Facts:
firuk (each to the one after it):
legum fibre famo nide
zipok sistek sorus grolom
goki drepa stedrir plepu rorokel zabrelal ristel
nibruk ratek nidis peplusom piplalor bisotrok lagramor kluzel
kinil sutek brefi baflem trigris budun
zogotran nesku fone flubir vukas drokik brigrokom stago vilak
studror brubres fatik moklam miklak brogro
flukos mipo fletek plizas drofe pustor tetruk pegalo guku
porefler lusku driskik flotru tibis
droter naskes bramokol drazir
plotras fladin nume stobrum
grodus begristar rozul drelon
trilim tribral sotidi grazis koplos
grobrun klopin trudror trubrer dobes lokli flalik
soler susi troplu plebram skezak kibik zefaflar
gama tridisto menudos drituber fasadal lesaskes taka tifizek nokle
nubo klolo
kidem kesti staman foflo diplar
zovu didudan florus flinak brepliplas
nuvan flipon skebrok zaskos labe grekeko stustim
zimir stebam boflim boku grika gedrom
befi tristos brode floga
skibrer tagre steflil kiflom klevor
trubrak notros sekli bruda seplon padril
vilak flebrus: fudrutram
miklak flebrus: begristar
vukas flebrus: didudan, drufilin, droter
gedrom flebrus: fatik, zimir
pustor flebrus: fasadal, foflo, didudan
gumul flebrus: studror
sotidi flebrus: guku, fibre, bisotrok
nokle flebrus: sutek, nesku, kidem
kinil flebrus: gama
drazir flebrus: trigris
somal flebrus: lagramor, flipon
grika flebrus: stustim
zogotran flebrus: fletek
drokik flebrus: porefler
brikloros flebrus: nidis
skatral flebrus: sekli, fibre, susi
grodus flebrus: skifle
skebrok flebrus: plepu, lagramor, stavir
lesaskes flebrus: brepliplas, mipo, befi
stabur flebrus: fasadal, skibrer, trubrak
stebam flebrus: drelon
ristel flebrus: flotru
plebram flebrus: nibruk
tridisto flebrus: drufilin, brigrokom
koplos flebrus: tibis, tagre
drepa flebrus: padril, klotrusta
grekeko flebrus: gruvi
flalik flebrus: brubres
kesti flebrus: floga
kesu flebrus: nidis, drelon
rorokel flebrus: floga, porefler
trubrer flebrus: boku
grobrun flebrus: brefi
gepli flebrus: stago, staman
soler flebrus: taka, nesku, zipok, kidem
tifizek flebrus: gama, goki, tagre
nubo flebrus: taka, kleskeske, menudos, sistek
labe flebrus: zipok
diplar flebrus: fladin, flotrom, flukos, tribral
zabrelal flebrus: nidis, florus, droter, piplalor
kiflom flebrus: boflim
klopin flebrus: brefi, begristar, lokli
flinak flebrus: naskes, taka, tribral
brogro flebrus: brepliplas, stedrir, rozul, zimir
zovu flebrus: sorus, zaskos
lusku flebrus: flubir
famo flebrus: fone
grolom flebrus: peplusom, tribral, tristos
nuvan flebrus: peplusom, stavir
britrik flebrus: bruda, skifle
nide flebrus: flotrom, drofe
driskik flebrus: brepliplas, nesku
notros flebrus: ratek, skifle
dobes flebrus: legum, lokli
baflem flebrus: florus, mipo, budun, brode, foflu, trilim
kluzel flebrus: fabrar, goki
troplu flebrus: tetruk, fletek, steflil
plizas flebrus: moklam, fudrutram, skifle, flipon
trudror flebrus: fabrar, drituber, klevor
zefaflar flebrus: stobrum, zugro, kidem
griplol flebrus: fudrutram, piplalor

Known rows:
nibruk: [  2  -2  -1  -8   0  16  -1   3  -7 -10 -15  -4   4   4 -21   5  -7  19
   6   9   3  -7   8  14   2   2]
bramokol: [ 1  2 -1 -1  0  4  0  2 -1 -2 -4 -3  1  1 -4  2 -4  6  2  5  0 -3  2  4
  0  2]
piplalor: [ -1  -4   4   1   4  -5  -2 -13   1   4   4  -1  -9   1   9  -1  11  -8
  -5 -16   0  14   9  -8   2   1]
gama: [  2  -2  -3 -11   4  14   0  12 -14  -8  -1 -20   7   4 -27   7  -4  16
   7   4   6  -9  14  17  -2   0]
ratek: [  2   3  -7  -7   5  13  -4  -5 -13 -17 -12  -4  -3   3 -12   3  -3   3
   6   2  -2   1   6   7  10   2]
nesku: [  3  -7   6  -8  -5  10   3   9  -9 -12 -10   5  -2  -3 -19  -1   5   6
  -6   5  16  -3  -1  12  -2   2]
zimir: [  2 -10  -2 -10  -6  19   8   1 -16 -16  -9   6  10   7 -19  -5  -5  17
  -3  11  11  -9   8  16   1   7]
trubrak: [  1  -3   5  -5   5  24   0   4  -7  -8 -13   7   7   3 -28   6 -10  20
  12   3   1  -8  13   0  -2   7]
stustim: [-11   7   4  15   6 -17   1  -4  10  19  12   3  -6   0  23 -12  11 -19
 -16 -11  -5   7  -5 -13   5  -8]
bruda: [ -2   4  -5  -1   7   3  -3  -7  -7  -8  -3  -2  -7   2   3  -2   4 -10
  -1  -5  -3   7   0  -2  10  -2]
tibis: [ -7   5   1   5   6  -7   2   6  -1  11  18 -12  -1   3   3  -4   7 -10
  -6  -7   1   0   5  -2  -2  -5]
didudan: [  1  -5   7  -3   5  17  -1  -1  -5  -5  -8   7   2   2 -21   6  -3  13
   9  -5   3  -2  17  -4  -3   6]
padril: [ -9   5   3  11   5 -12   0  -2   7  14   8   2  -5   2  15  -8   8 -12
 -13  -8  -3   5  -1  -7   4  -6]
zogotran: [ 19   5  -5  -6  -8  11  -2  12  -2 -10 -17  -8   6   2 -16   2  -9  29
  10  20  -3  -2   9   5   8   1]
vukas: [  1   2   8   9   2  -5  -1  -6   7   8  10   8  -2  -3  13   3   1  -4
  10  -6  -4   6   2 -23  -9  10]
grekeko: [ -6   8   1  12   2 -14   1  -1   9  12  10   0  -3   0  20  -7   3 -13
  -5  -2  -5   5  -8 -12   0  -2]
miklak: [-12  -1  14   1  -5 -18   3  -1   5   3   4  -3  -3   0  13  -5 -11  -3
   0  -3 -11   2 -10  -6   5  -1]
flubir: [-4  2  1  3  3  0  0 -1  2  4 -2  0  0  2  1 -3  3  0 -6  0  0  1  1  0
  2 -3]
plepu: [ -1  -2 -11  -2   6   2  -3  -7  -3  -1   5   3  -2  -2  -1  -1   1  -4
  -5  -7  -5   1  -5   0  10  -4]
brikloros: [10 -6  2 -7 -5 -5 -4 -6  7 -1 -2  1  4  2  9  9  3 -2 13 -5  0  8  8 -1
 -9  1]
somal: [  7   1 -12  -8   3  -1  -6  -6  -4 -11   1   4   7   1   8   4  -3 -11
  11  -1  -9   1  -5  -2   4  -4]

Rows:
No name comes twice in this set of rows, the named rows included.
[  1  -1  -1  -4   1  11  -1   2  -5  -6 -10  -3   3   2 -13   2  -5  11
   3   6   2  -4   6  10   3   2] => brubres
[ -2   1   1  -4   4   0  -1  10  -4   4  10 -13  10   8  -4   0   5  -8
   1  -8   2  -4  12   8  -3 -11] => fabrar
[-12   9   3  19   5 -23   2  -4  14  23  19   4  -7  -1  31 -14  12 -25
 -17 -12  -6  10 -10 -20   2  -7] => pegalo
[ 14  -3  -1 -11  -7  10  -4  14  -5 -16 -11   0   2 -10 -19  14  -9  13
  13  18   4  -8 -12   8  -7   9] => nubo
[  5  -1   3   8  -3 -15   0 -13   8   9  13   1  -6  -4  26   1   7 -11
   4  -8  -5  15  -1 -20  -9  10] => zabrelal
[ -8  -1   5   9   2 -18   1   5  11  17  15   9 -13  -9  12  -9  20 -24
 -23 -16   6   8 -18 -11   2 -10] => taka
[  7 -12 -11 -14  -2  13  -4   4  -1  -6  -8   2   1  -5 -28  13  -6  23
   2   5   3 -11  -3  15   2  -1] => flukos
[  6   2  -4  -9  -1  13   0  11 -13 -10   2 -18   9   1 -20   9  -9  16
  15  12   2 -11   8  12  -7   6] => kinil
[ -2   1  -2  -7   4   9   0  11 -11  -4   5 -20   4   4 -19   3  -2   9
   3   1   4  -8  13  13  -3  -1] => tagre
[  4 -13  -9 -12   1  10  -3   3  -1  -2  -2   4  -2  -6 -25   9   0  13
  -6  -1   4  -7  -6  11   5  -5] => tribral

The same elements again, as new rows of numbers:
Known rows:
gruvi: [ -5   4  -1  -8  -3   0  -2 -11  -4  -3  -4  -9  -4  -9  -5   2   1  -6
  -5  -6   5  -1  -6   7   6   0   2  -3   2  -3  -6]
drituber: [ -6   3  -2 -11  -8   1   8 -15 -10   8  13 -10  -6 -11  -8   8  -2 -16
  -5  -8  27  -3  -7   8   6   5   9  -7  -1  -5  -4]
grobrun: [ -5   3  -3  -6  17   0  -2 -19 -25  -8   8  -8  22   7 -10  -1  -2  11
  -3  -7   5  20  -6   7   5  -5  -7  -6  29  14  -4]
kiflom: [ -2   3  -3 -11  -7   2  -1 -14 -13  12   1  -7  -6 -12  -2   1  -1 -15
  -5  -8  21  -3  -5   7   7   4  -1  -5  -1  -6   5]
kibik: [  2  21   4  -8  -7  11   8  15  20   2 -19  22  -4 -12  18  10   6  -2
  -5  -6  14  -3   2   8   5  -6   5  -2   0   0 -13]
nide: [ -5   5  -3 -11  -7  -1   0 -15 -10   8  -2  -8  -6 -12   0   1  -2 -15
  -3  -7  22  -2  -6   7   6   1  -6  -7  -1  -5   6]
brikloros: [ -7   3   0 -10   1   1  -2 -16 -13   0 -14  -7  -3 -11   0   2   6  12
  -4  -8   8   0  -5   8   5  -3  -3   2   1  -4  -3]
brogro: [  2  19   3 -10  -7  26   2  25   8  -4 -18  28  -5 -12  19  13  14   4
   0  -9  24  -3   0   9   4  -6   1   3   0  -3 -11]
guku: [-12  22   0  -4  -7   1  34  38  -9   8 -18  26  -3 -11  17   5  53  -9
  -5  13   7  -1  -7   7   7  26  -7   1  36  -5 -10]
plotras: [ -8   2  -3  -8  21  -1  -2 -19 -22  -8   2 -10  15  15 -10   1  -1   7
  -2  -5   5  25  -7   7   4  -5  -7  -6  25   6 -11]
rorokel: [  8  24   1 -10  -4  10   5   7  -3   1 -15   2  -5 -11  -5   2  -1  -5
  -3  -8   9   0  11   7  10   0  10  -2   5  -4  -2]
stavir: [ -4   6  -2  -9   1  -1  -1 -13   2  -3  -4 -10  -5  -5  -5   1  -1  -4
  -5  -6   4  -3  -4   7   5  -5  -1  -5  -1  -3  -8]
boku: [  1   3  -3 -11  -8   1   0 -15  -7  16   7 -10  -6 -11  -5   2   0 -15
  -5  -8  16  -3  -7   8   7   6   4  -6  -1  -5   5]
grolom: [ -5   6  -3 -11  -7  -1   0 -14 -11   5  -4  -7  -5 -12   1   0  -2 -15
  -2  -7  22  -3  -5   7   6  -2  -7  -6  -1  -5   6]
menudos: [  2   3  -2  -4  -6  -2  -3 -12   4  -8  -1 -10   1 -12  -7   2  -2 -12
   2   0   6  -3  -7  11   6   1  -2   0  -1  -5  -1]
padril: [  4  21   7  -7  -7  10   9  15  24   4 -18  19  -4 -12  16  11   6  -3
  -5  -4  10  -3   0   9   5  -6   8  -2   0   1 -13]
klopin: [-13   4  -3  -8   7   4  -2 -19 -21  -8   5  -9  22 -11  -2   0  -1   6
  -5  -7   6   7  -4   7   8  -3  -6   8   0   4  -4]
flalik: [-12  12  -2  10  -7  16  23  23 -12   3 -18  28  -4 -12  28   9  24  -6
  -5  -1   5  -3  -1  10   4  -5   9  -7   3   5  -1]
britrik: [ -6   4  -3 -11   3   1  -3 -12 -14  -1 -11  -1  -4 -11  -5   1   1   1
  -2  -8   6  -3   7   7   6  -6  -1  -3   1  -4 -10]
susi: [-13   3  -3  -9  10  -1  -3 -19   1  -8  -1 -11  11   0  -7   0   5 -10
  -5  -8   7  17  -7   8   8   4   5   7  -1  -5 -13]
peplusom: [  2   6  -2 -10  -8  -1   2 -16   1  13   7 -10  -5  -9  -4   1  -2 -16
  -5  -8  13  -3  -7   8   6   0  -3  -8  -2  -5   4]

Rows:
No name comes twice in this set of rows, the named rows included.
[  5  22  -1  -7  -8   8  10  17  30   8 -19  20  -4 -12  15  12  18 -12
  -5  -4   7  -2   0   9   5  -4  13  -2   1  -3 -14] => bisotrok
[ 23  26  20 -11  -7  22   2  14   7   2 -15 -10  -5 -10  -9   6   5   2
  -1  -7   9  -3  -4   8  16  -3  22  -1  -1  -4   3] => brepliplas
[  3  18   6 -10  -7  25   2  21   9  -1 -18  26  -5 -13  19  13  15   9
  -1  -8  26  -3  -1   8   4  -6   1   4  -1  -2 -10] => lesaskes
[  4  33   2 -10   0   3   6   6   2  -6 -18  -1  -4 -11  -3   1  -2  -2
   0  -8  11  -2   7   7   8  -5  -4  -4   2  -3  -1] => diplar
[ -5   3   5  -8   0  -1  -1 -18   0   4  -8 -10  -5 -10  -1   3   6   8
  -5  -5   5   0  -6   7   5   2   0   1   1  -3  -3] => drufilin
[ 11  19  16  -3  -8  17   0  17  18   2 -14  23  -5 -12  19   2  -1   1
  -5  -3   7  -2   1   9   4  -6   6  -4   1  10  -8] => lokli
[ -1   2   5 -10  -2   5  -2 -14  -8   0 -11 -10  -3  -6  -4   4   9  10
  -4  -5   7  -2  -7   7   6  -2   3   2   0  -4  -2] => foflu
[ -8   3  -3  -9  -2   0  -2  -9  -8  -3 -15  -2  -4 -12  -3   2   8 -14
  -2  -8   5   9  -1   7   6   4  -1  -1   8  -5  -7] => skatral
[ -9   2  -3  -8  22  -1  -3 -18 -24  -8 -11 -10  11  15 -10   1  -2   8
  15  -8   6  25  -7   8   6  -6  -6  -5  21   3  -7] => soler
[ -9   3  -3  -9  -6  -1  -3 -14 -15  -9   2 -11  10 -11  -7   6  -2 -12
   2  -4  12   0  -5  13   5   2   3   2   0  -5 -10] => trudror

The same elements again, as new rows of numbers:
Known rows:
drokik: [  6  13   9   5  -7  15  -3  -4   8  -1  12   0  15   3   7 -15  10   6
   6   5   0  11   2  21   9 -19 -14 -19]
studror: [ -6  -4 -12 -19   3  -6  -8  -8   6   0  -8  13  -3  12 -14  24   1  -6
  -2  -9  -6 -21  -3 -20   1  18  10  19]
klotrusta: [-3  4 -3 -7  1  2 -6 -4  3 -2  0  5  6  2 -4  0  2  4  3  0 -3 -1  1 -4
  4  5  4 -4]
tetruk: [  5  15  13   3  -7  16  -4  -3  -1  -3  15  -9  13 -14  15 -23  11   7
  11   9  -1  24   3  24  11 -18  -7 -28]
zefaflar: [ 10  15  11   1  -4  14  -4  -5  -6  -3  18 -10  16  -8  16 -21   5  12
   4  10  -2  22   8  26   9 -18 -13 -25]
staman: [ -3   2  -4 -12   1   1  -7  -6   4   0  -1   5   1   4  -5   8   4  -2
   1  -2  -4  -7  -1  -6   4   6   3   4]
drituber: [-1  6  0 -8  0  5 -6 -4  2  1  2  1  4  0 -1  1  5  1  3  3 -4  0  0  2
  5  0 -1 -5]
goki: [ -9  -5 -11 -17   4  -6  -8  -8   4   6 -10   6  -3  13 -16  32   2  -4
   1  -4  -4 -25  -1 -20   1  19   9  16]
gruvi: [-3  4 -3 -7  0  2 -6 -4  4 -2  1  5  6  2 -5  0  2  4  3  0 -3 -1  1 -4
  4  4  4 -4]
skezak: [  1   9   4  -4  -2   8  -6  -4   1   0   6  -1   6  -4   4  -8   6   4
   4   5  -3   8   1   9   7  -6  -4 -12]
kinil: [ -6  -6  -9 -17   2  -5  -7  -9   4   7 -10   7  -1  14 -16  34   1  -3
   3  -5  -3 -27   5 -20   0  18   6  18]
fasadal: [  0   8   5  -6  -2   7  -6  -3   1  -2   3   2   6  -5   1  -8   5   5
   1   5  -3  11   2   8  11  -9  -5 -10]
fatik: [ -2   2  -2 -11   0   1  -9  -5   3   0   0   6   0   4  -6   7   6  -2
   2  -2  -4  -7  -1  -8   4   6   3   3]
grika: [  5   8   6  -4  -5   9  -5  -4   2  -1   7   0   8  -3   4  -6   5   4
   7   3  -1   7   6   9   6  -8  -6 -10]
rorokel: [  5  11   4   3  -6  12  -3  -5  12  -1   8   5  15  10   1  -7  10   3
   4   0  -1   2  -1  16   7 -14 -12 -11]
menudos: [ -3   2  -5 -12   2   1  -7  -6   4  -1  -2   5   2   4  -4   7   4  -2
   0  -2  -5  -7   0  -5   4   7   2   4]
steflil: [ -3   2  -4 -12  -2   2  -6  -7   4  -3  -1   6   4   2  -3   9   5  -3
   4  -5  -4  -6  -1  -5   5   6   7   3]
taka: [  6  13   8  -1  -1  15  -6  -4  -3  -1  12 -11  13  -9  16 -26   7   8
   4  13  -2  22   8  28   9 -15 -14 -25]
vukas: [  2  10   7  -8  -6   6  -4  -3   2  -2   1   7   7  -8  -1  -8   3   8
  -2   3  -2  11  10   6  15 -14  -9  -8]
stebam: [ -2   5 -12 -14  -4  -1   1  -2   7   2   0   9   0   6  -7  19   1  -3
  -2 -10  -7 -15   8 -13  -2   9   5  14]
flalik: [  9  15  14   3  -7  16  -4  -2  -1   0  15  -7  12 -11  13 -22   8   9
  10  10   0  22   8  24   9 -20 -14 -26]

Rows:
No name comes twice in this set of rows, the named rows included.
[  6  15  13   3  -5  15  -5  -1  -1   0  14  -8  10 -12  13 -23   9   9
   8  12  -2  23   3  24  10 -18 -11 -27] => stustim
[-1  7 -1 -2 -1  6 -5 -5 11 -1  3  5  9 10 -3 -1  8  1  1  0 -3 -3 -4  6
  6 -5 -4 -4] => floga
[ 12  15  12   7  -8  13  -4   1  -1  -7  15  -8   5 -12  13 -22   7  11
  11  15  -5  23  -2  26   8 -16 -10 -26] => lagramor
[ 0  6 -1 -9  0  4 -6 -5  1 -1  3  1  4  1  1  0  4  2  0  2 -4  1  0  3
  6  1  0 -4] => stobrum
[ 15  22  30   9 -10  26  -5 -10   2  -1  27 -10  15 -23  31 -38  -1  13
  11  23   8  29   6  36  16 -25 -21 -50] => vilak
[ 15  20  19   7  -7  20  -5  -4 -11  -4  30 -18  22 -14  26 -37   8  18
   4  16  -1  37  12  40  12 -29 -21 -39] => nokle
[  1  10   6  -5  -4   8  -6  -6   5   1   9   1   5  -7   8  -8   0   4
   1   7  -1   5   2   6  10  -4  -5 -15] => piplalor
[  7  12  10   0  -6  13  -4  -3   0  -1  11  -3  10  -7   9 -14   6   6
   8   7  -1  14   7  17   7 -14 -10 -18] => grekeko
[ 4  4 -3 -7 -2  4 -8 -2  3 -3 -1  3 -1  0  0 -3  5  1  7  5 -6  0  1  5
  2  4 -3 -2] => peplusom
[ -6  11 -10 -10  -5   1   3   2   7   4   3   6   0  -2  -3   9   0   1
  -7  -5  -8  -7   8  -9   3   3   3   5] => nidis
[ -3   2  -4 -12  -7   2  -4 -10   4  -7   0   5   8  -2   1  10   8  -5
  10 -10  -3  -4  -1  -5   7   6  13   4] => fletek
[  8  11  14   0  -8  13  -8  -1  -1   1  14  -2   9  -7   8 -16  11   6
  10   5   0  13   6  13   7 -14 -10 -19] => gedrom

The same elements again, as new rows of numbers:
Known rows:
kleskeske: [  7   6  -8   3 -13 -13  12 -19  11 -11 -12   3 -15  33   7]
sutek: [ 16   7 -10  10  -5 -29  -3 -22  19  -4 -22   9 -14  38  10]
klopin: [ 19  -8  -4   5 -10 -20   3 -35  23   3 -23   6  -5  29   4]
skebrok: [ 14   1  -7   1  -7 -16   6 -32  12  -9 -22  13  -7  20   9]
taka: [ 14  17  -1   2  -6 -10   6 -13   6 -23 -10  -6 -20  29  11]
stebam: [ 19   1  -6   0  -2 -28 -11 -24  21  -5 -18   9  -9  43   0]
tristos: [ 17   0  -5   2  -8 -22   6 -26  16 -13 -19  11 -18  27  11]
nubo: [ 17  -7 -16  13  -6 -29  -1 -28  25  -5 -29  16  -4  35   3]
foflo: [ 14  15   7   1  -6 -14   7 -24   0 -20  -5   0 -18  23   2]
brode: [ 15  13   9  -7   0 -14  -5 -17   9 -14  -4   0 -15  36  11]
labe: [ 11  13   0   5  -4  -7   6 -19   6 -18 -13  -2  -9  23   7]
gruvi: [  6   0  -5   0 -12 -13  12 -27   6 -10 -11   7 -16  32   6]
tribral: [ 22   6  -7   0  -5 -31  -2 -21  26 -11 -24   9 -25  38   8]
menudos: [ 17  -2 -12  10 -10 -26   8 -24  13  -7 -18   9 -12  31  11]
flukos: [ 19  -9 -12   3  -6 -36   1 -30  25  -5 -27  18 -18  35   9]
bisotrok: [ 18   9   6  -4  -2  -9  11 -15  -1 -12  -8   2 -14  29   7]
sekli: [ 21   3  -1  -1  -2 -19   8 -20   5  -3 -19  13 -14  33   7]
britrik: [  7  15  -9 -11  -5  -9  -3 -25  15  -7 -18   4 -10  37   0]
drepa: [ 13  -7  -6   6  -5 -25  -4 -30  15  -4 -23  12  -8  32   4]
grazis: [ 12  13   5  -5  -2  -7   3 -21   4 -18  -9  -4 -17  28   5]
goki: [ 19  -7 -17   9   1 -33  -2 -37  15   1 -24  12 -20  50   5]

Rows:
No name comes twice in this set of rows, the named rows included.
[ 18   3   1  -2   1 -11   9 -19   6 -10 -18  11  -4  28   2] => sotidi
[ 16  19   5  -4  -1 -12  -1 -20   5 -17  -6  -2 -20  31   1] => brigrokom
[ 16  10  -1  -1  -3 -16  -2 -27  11 -15  -8   7  -6  31  -3] => vukas
[ 18  -6 -12   3  -5 -30  -3 -34  26  -3 -30  20 -12  33   6] => nuvan
[ 15  19  12 -10   1   1  13 -10  -5 -19  -6  -6 -17  25   6] => guku
[ 21  -6  -7   7  -4 -27   8 -26   9   2 -21  18 -10  33   6] => susi
[ 13  10   1   0  -5  -2   7 -16   8 -25 -13   0 -10  21   8] => flinak
[ 19   6  -6   7  -6 -32   2 -32  13  -7 -10  15 -15  34   2] => didudan

